Below is a small trained network, with its code and all its weights. Each question gives an input and a class and asks what happens when units are switched off, that is, made to give their printed mean instead of their output.

import numpy as np


def w(rows, s, z=0):
    codes = np.array(rows[::2]) - 128.0
    scale = np.full(codes.shape[1], s)
    scale[-1] = z or s
    return codes * scale


def norm(h):
    return h / np.sqrt((h * h).mean(-1, keepdims=True) + 1e-5)


def f(y):
    return y / 2 * (1 + np.tanh(0.7978845608 * (y + 0.044715 * y**3)))


def log_softmax(a):
    a = a - a.max(-1, keepdims=True)
    return a - np.log(np.exp(a).sum(-1, keepdims=True))


def net(x, mask):
    res = np.array(x, float).reshape(1, 8) / 4 @ E
    u = 0
    for l in range(3):
        y = f(norm(res) @ A[l][:, :-1].T + A[l][:, -1])
        res = res + np.where(mask[u : u + 11], y, B[l][:, -1]) @ B[l][:, :-1]
        u += 11
    return log_softmax(norm(res)[-1] @ U[:, :-1].T + U[:, -1])


A, B = {}, {}
E = w([
[140,163,66,70,235,61],'x0',
[129,129,125,128,125,127],'x1',
[130,128,127,128,127,128],'x2',
[61,191,206,140,125,4],'x3',
[129,128,132,127,128,129],'x4',
[130,126,127,131,130,128],'x5',
[132,127,128,128,128,126],'x6',
[223,214,95,179,100,149],'x7',
],0.0026)
A[0] = w([
[190,151,144,188,115,150,225],'L0N0',
[142,166,15,21,176,127,52],'L0N1',
[46,252,186,170,61,88,150],'L0N2',
[246,106,125,59,176,109,18],'L0N3',
[156,146,106,108,93,69,157],'L0N4',
[115,232,82,84,240,83,180],'L0N5',
[224,161,112,166,120,186,205],'L0N6',
[154,154,186,133,106,195,126],'L0N7',
[143,86,115,102,45,142,1],'L0N8',
[226,75,134,188,135,183,243],'L0N9',
[122,155,178,190,109,130,213],'L0N10',
],0.0031,0.00084)
B[0] = w([
[123,227,91,172,66,115,177],'L0N0',
[174,113,187,198,250,185,200],'L0N1',
[207,165,205,254,101,70,231],'L0N2',
[101,90,64,220,172,139,140],'L0N3',
[220,89,101,144,102,123,142],'L0N4',
[248,141,100,105,126,118,254],'L0N5',
[18,219,54,177,39,187,205],'L0N6',
[179,110,38,89,46,132,149],'L0N7',
[97,170,178,70,146,171,121],'L0N8',
[37,186,68,69,70,149,214],'L0N9',
[245,117,144,140,66,149,171],'L0N10',
],0.0027,0.0016)
A[1] = w([
[51,124,129,129,74,186,140],'L1N0',
[3,35,195,66,167,118,3],'L1N1',
[89,51,120,95,102,152,97],'L1N2',
[172,53,49,116,153,119,150],'L1N3',
[112,64,139,75,90,208,94],'L1N4',
[179,74,218,149,58,93,138],'L1N5',
[85,157,159,96,39,98,123],'L1N6',
[154,132,130,96,88,116,127],'L1N7',
[101,124,142,77,154,93,95],'L1N8',
[126,80,213,135,125,107,111],'L1N9',
[72,161,128,146,92,118,117],'L1N10',
],0.0049,0.0027)
B[1] = w([
[196,18,109,9,77,88,239],'L1N0',
[208,195,44,206,87,145,254],'L1N1',
[227,65,179,105,178,123,174],'L1N2',
[44,149,223,140,153,200,219],'L1N3',
[193,106,203,4,127,62,216],'L1N4',
[31,149,153,166,180,139,248],'L1N5',
[162,66,80,184,158,216,205],'L1N6',
[139,130,149,110,210,106,135],'L1N7',
[94,144,82,69,45,149,136],'L1N8',
[70,40,22,207,144,78,178],'L1N9',
[161,75,136,143,135,185,147],'L1N10',
],0.0031,0.0016)
A[2] = w([
[54,56,248,132,159,25,139],'L2N0',
[48,24,202,142,201,175,144],'L2N1',
[133,248,71,206,50,63,163],'L2N2',
[151,165,43,39,213,191,54],'L2N3',
[253,210,112,84,129,141,155],'L2N4',
[27,103,164,52,253,104,115],'L2N5',
[129,116,79,94,192,41,141],'L2N6',
[16,65,136,131,88,235,253],'L2N7',
[73,194,186,156,208,86,200],'L2N8',
[153,49,91,101,192,163,109],'L2N9',
[176,86,137,74,108,99,123],'L2N10',
],0.005,0.0022)
B[2] = w([
[124,134,23,132,99,187,215],'L2N0',
[24,71,153,141,205,51,193],'L2N1',
[108,95,235,76,179,143,252],'L2N2',
[104,166,167,244,122,153,204],'L2N3',
[87,43,52,132,140,68,203],'L2N4',
[53,157,190,97,74,146,208],'L2N5',
[110,187,121,68,92,126,185],'L2N6',
[176,169,90,124,150,32,230],'L2N7',
[173,98,76,59,84,154,224],'L2N8',
[80,142,253,153,154,176,180],'L2N9',
[136,100,178,77,169,205,147],'L2N10',
],0.0039,0.0034)
U = w([
[163,19,189,34,133,171,254],'0',
[26,144,216,132,209,180,194],'1',
[53,50,86,197,103,49,160],'2',
[62,184,72,4,99,100,67],'3',
[209,129,57,110,18,201,144],'4',
[152,198,68,214,202,207,117],'5',
[180,164,237,224,59,118,6],'6',
[226,184,135,82,190,23,64],'7',
],0.011,0.00075)

Each question gives the input, the list of numbers given to net, and the class t.
The units are the neurons (one row each of A and B). Each row of codes is followed by its name. A weight is (code - 128) times the scale printed after its matrix; where a second scale follows, it is the last column's (A, B and U).
mask holds one flag per neuron, layer by layer. A switched-off neuron (its flag False) gives its mean, the last column of its row in B, instead of its output. The means were averaged over made-up inputs and are rounded, as every weight is.
A unit's drop is (log p(t) with every unit on - log p(t) with that unit switched off) / (log p(t) with every unit on - log p(t) with every unit switched off).
The circuit of an input: a set's keep is (log p(t) with only the set's units on - log p(t) with every unit switched off) / (log p(t) with every unit on - log p(t) with every unit switched off). Starting from the 12 units with the biggest drops (on a tie, the unit counted first), units are removed one at a time, each time the one whose removal leaves the highest keep (on an exact tie, the one counted first), for as long as the keep stays at least 0.8.
circuit, biggest first: the units of the circuit, biggest drop first
unit that matters most: the unit with the biggest drop
top k neurons: the k neurons with the biggest drops, biggest first
top k neurons in layer l: the k neurons of layer l with the biggest drops, biggest first
input [1,-5,8,6,-3,4,-1,-3], class 3: circuit, biggest first : (L2N0)
input [6,4,8,7,6,2,0,0], class 3: circuit, biggest first : (L2N0; L2N8)
input [7,1,-6,2,-5,4,6,-2], class 3: circuit, biggest first : (L2N6; L2N5)
input [7,6,8,-6,5,-1,0,0], class 1: circuit, biggest first : (L1N3; L2N9)
input [5,4,-3,0,6,3,-3,1], class 5: top 2 neurons : (L0N5; L2N2)
input [2,-6,2,3,5,-2,4,-7], class 3: circuit, biggest first : (L2N6; L1N1)
input [1,-5,-5,2,-6,-7,-1,-6], class 3: top 2 neurons : (L2N6; L0N6)
input [0,-4,0,8,-3,7,7,0], class 2: top 2 neurons in layer 0 : (L0N2; L0N9)
input [8,-1,-1,0,3,-6,0,-3], class 1: top 2 neurons in layer 1 : (L1N3; L1N4)
input [8,-8,-3,0,-3,8,-8,1], class 5: top 2 neurons : (L0N5; L2N3)
input [1,-6,-6,6,-7,4,2,-5], class 3: top 2 neurons in layer 1 : (L1N8; L1N3)
input [-1,1,6,2,1,-7,-1,-6], class 2: top 2 neurons : (L1N9; L1N1)
input [8,-5,6,-1,-8,-2,3,2], class 5: top 2 neurons in layer 0 : (L0N5; L0N1)
input [-1,-7,7,6,7,-7,-1,-4], class 2: unit that matters most : L1N9
input [4,8,1,-5,-4,5,-3,0], class 1: top 3 neurons : (L1N1; L1N3; L0N2)
input [4,5,4,5,8,6,-1,-1], class 3: top 2 neurons : (L1N1; L2N0)
input [4,-7,-5,-1,7,-6,1,1], class 5: top 3 neurons : (L0N5; L2N2; L1N0)
input [8,3,-4,-1,-5,6,-7,4], class 5: top 3 neurons in layer 2 : (L2N3; L2N7; L2N1)
input [7,2,8,-6,2,-2,-5,-1], class 1: top 2 neurons in layer 1 : (L1N1; L1N3)
input [8,0,-6,-2,2,1,-6,5], class 5: unit that matters most : L2N3
